Below is a small trained network, with its code and all its weights. Each question gives an input and a target symbol and asks what happens when units are switched off, that is, made to give their printed mean instead of their output.

import numpy as np


def w(rows, s, z=0):
    codes = np.array(rows[::2]) - 128.0
    scale = np.full(codes.shape[1], s)
    scale[-1] = z or s
    return codes * scale


def norm(h):
    return h / np.sqrt((h * h).mean(-1, keepdims=True) + 1e-5)


def f(y):
    return y / 2 * (1 + np.tanh(0.7978845608 * (y + 0.044715 * y**3)))


def softmax(a):
    e = np.exp(a - a.max(-1, keepdims=True))
    return e / e.sum(-1, keepdims=True)


def log_softmax(a):
    a = a - a.max(-1, keepdims=True)
    return a - np.log(np.exp(a).sum(-1, keepdims=True))


def net(x, mask):
    ids = ['αγεζθλμξτψ'.index(c) for c in x.split()]
    T = len(ids)
    res = E[ids] + P[:T]
    r = norm(res)
    for j in range(2):
        rows = slice(3 * j, 3 * j + 3)
        q, k, v = (r @ M[0][rows].T for M in (Q, K, V))
        z = softmax(np.where(np.tri(T) > 0, q @ k.T / 3**0.5, -1e9)) @ v
        o = O[0][rows]
        res = res + np.where(mask[j], z, o[:, -1]) @ o[:, :-1]
    y = f(norm(res) @ A[0][:, :-1].T + A[0][:, -1])
    res = res + np.where(mask[2:6], y, B[0][:, -1]) @ B[0][:, :-1]
    return log_softmax(norm(res)[-1] @ U[:, :-1].T + U[:, -1])


Q, K, V, O, A, B = {}, {}, {}, {}, {}, {}
E = w([
[147,122,108,219],'α',
[131,70,88,147],'γ',
[201,116,112,190],'ε',
[127,139,188,90],'ζ',
[140,224,134,68],'θ',
[195,64,222,121],'λ',
[75,140,3,42],'μ',
[231,109,79,210],'ξ',
[79,132,209,17],'τ',
[98,139,76,140],'ψ',
],0.018)
P = w([
[160,39,2,164],'0',
[155,57,23,151],'1',
[155,76,58,126],'2',
[174,98,85,105],'3',
[150,109,94,116],'4',
[163,119,110,96],'5',
[178,125,124,92],'6',
[178,135,147,81],'7',
[173,130,173,79],'8',
[115,147,145,126],'9',
],0.0047)
Q[0] = w([
[100,97,202,150],'H0',
[97,169,130,102],'H0',
[136,99,140,126],'H0',
[185,67,248,150],'H1',
[40,65,118,129],'H1',
[192,150,76,237],'H1',
],0.012)
K[0] = w([
[99,104,195,47],'H0',
[146,125,127,130],'H0',
[140,119,80,58],'H0',
[165,68,192,154],'H1',
[51,30,102,108],'H1',
[123,105,70,253],'H1',
],0.013)
V[0] = w([
[165,57,97,156],'H0',
[194,143,44,122],'H0',
[102,111,112,26],'H0',
[255,156,105,184],'H1',
[127,196,134,213],'H1',
[87,46,55,208],'H1',
],0.0068)
O[0] = w([
[76,112,112,115,210],'H0',
[33,81,117,160,252],'H0',
[124,3,126,143,117],'H0',
[39,111,188,211,210],'H1',
[86,71,176,127,107],'H1',
[106,147,235,31,127],'H1',
],0.0079,0.0038)
A[0] = w([
[179,147,151,230,129],'N0',
[158,193,101,254,4],'N1',
[184,38,100,43,36],'N2',
[44,142,243,98,88],'N3',
],0.0075,0.0026)
B[0] = w([
[118,127,54,167,250],'N0',
[161,192,174,59,237],'N1',
[131,167,141,111,237],'N2',
[160,91,254,93,247],'N3',
],0.0085,0.0018)
U = w([
[166,164,47,161,54],'α',
[121,156,209,156,62],'γ',
[182,149,148,22,21],'ε',
[140,219,215,136,193],'ζ',
[26,91,136,57,26],'θ',
[54,44,147,57,19],'λ',
[98,132,102,249,25],'μ',
[146,137,138,129,187],'ξ',
[95,204,65,213,73],'τ',
[87,86,69,132,247],'ψ',
],0.014,0.013)

Each question gives the input, a string of symbols that net reads in full, and the target symbol t.
The units are the heads (3 rows each of Q, K, V and O) and the neurons (one row each of A and B). Each row of codes is followed by its name. A weight is (code - 128) times the scale printed after its matrix; where a second scale follows, it is the last column's (O, A, B and U).
mask holds one flag per unit, heads first, then neurons. A switched-off unit (its flag False) gives its mean, the last column of its rows in O or B, instead of its output. The means were averaged over made-up inputs and are rounded, as every weight is.
A unit's drop is (log p(t) with every unit on - log p(t) with that unit switched off) / (log p(t) with every unit on - log p(t) with every unit switched off).
The circuit of an input: a set's keep is (log p(t) with only the set's units on - log p(t) with every unit switched off) / (log p(t) with every unit on - log p(t) with every unit switched off). Starting from all 6 units, units are removed one at a time, each time the one whose removal leaves the highest keep (on an exact tie, the one counted first), for as long as the keep stays at least 0.8.
units of the circuit, in order: the units of the circuit, biggest drop first
k most important neurons: the k neurons with the biggest drops, biggest first
heads that matter: for each layer, one digit per head in row order, 1 if its drop is at least 0.15 and else 0, layers parted by /
drop when u is switched off: that unit's drop, to one decimal
input γ ψ γ λ θ, target ψ: units of the circuit, in order => (H1)
input λ ζ ψ τ ξ μ θ α θ ψ, target ζ: heads that matter => 11
input ξ ψ θ τ θ μ ξ λ, target ψ: units of the circuit, in order => (H1, N1, N0)
input μ τ τ τ, target ε: 2 most important neurons => (N2, N0)
input τ ψ γ α α θ ζ θ ξ, target ζ: 2 most important neurons => (N3, N1)
input α θ ψ θ ξ α, target ζ: heads that matter => 01
input ξ γ γ ξ, target μ: heads that matter => 01
input μ ψ θ, target ψ: heads that matter => 11
input ξ ξ μ α α θ θ θ γ ξ, target ζ: 2 most important neurons => (N1, N3)
input θ ψ γ, target λ: drop when H1 is switched off => 1.1
input μ ε ε α γ γ ε, target ζ: drop when H1 is switched off => 1.4
input θ γ γ θ α θ ζ α τ, target ε: drop when N0 is switched off => 0.0
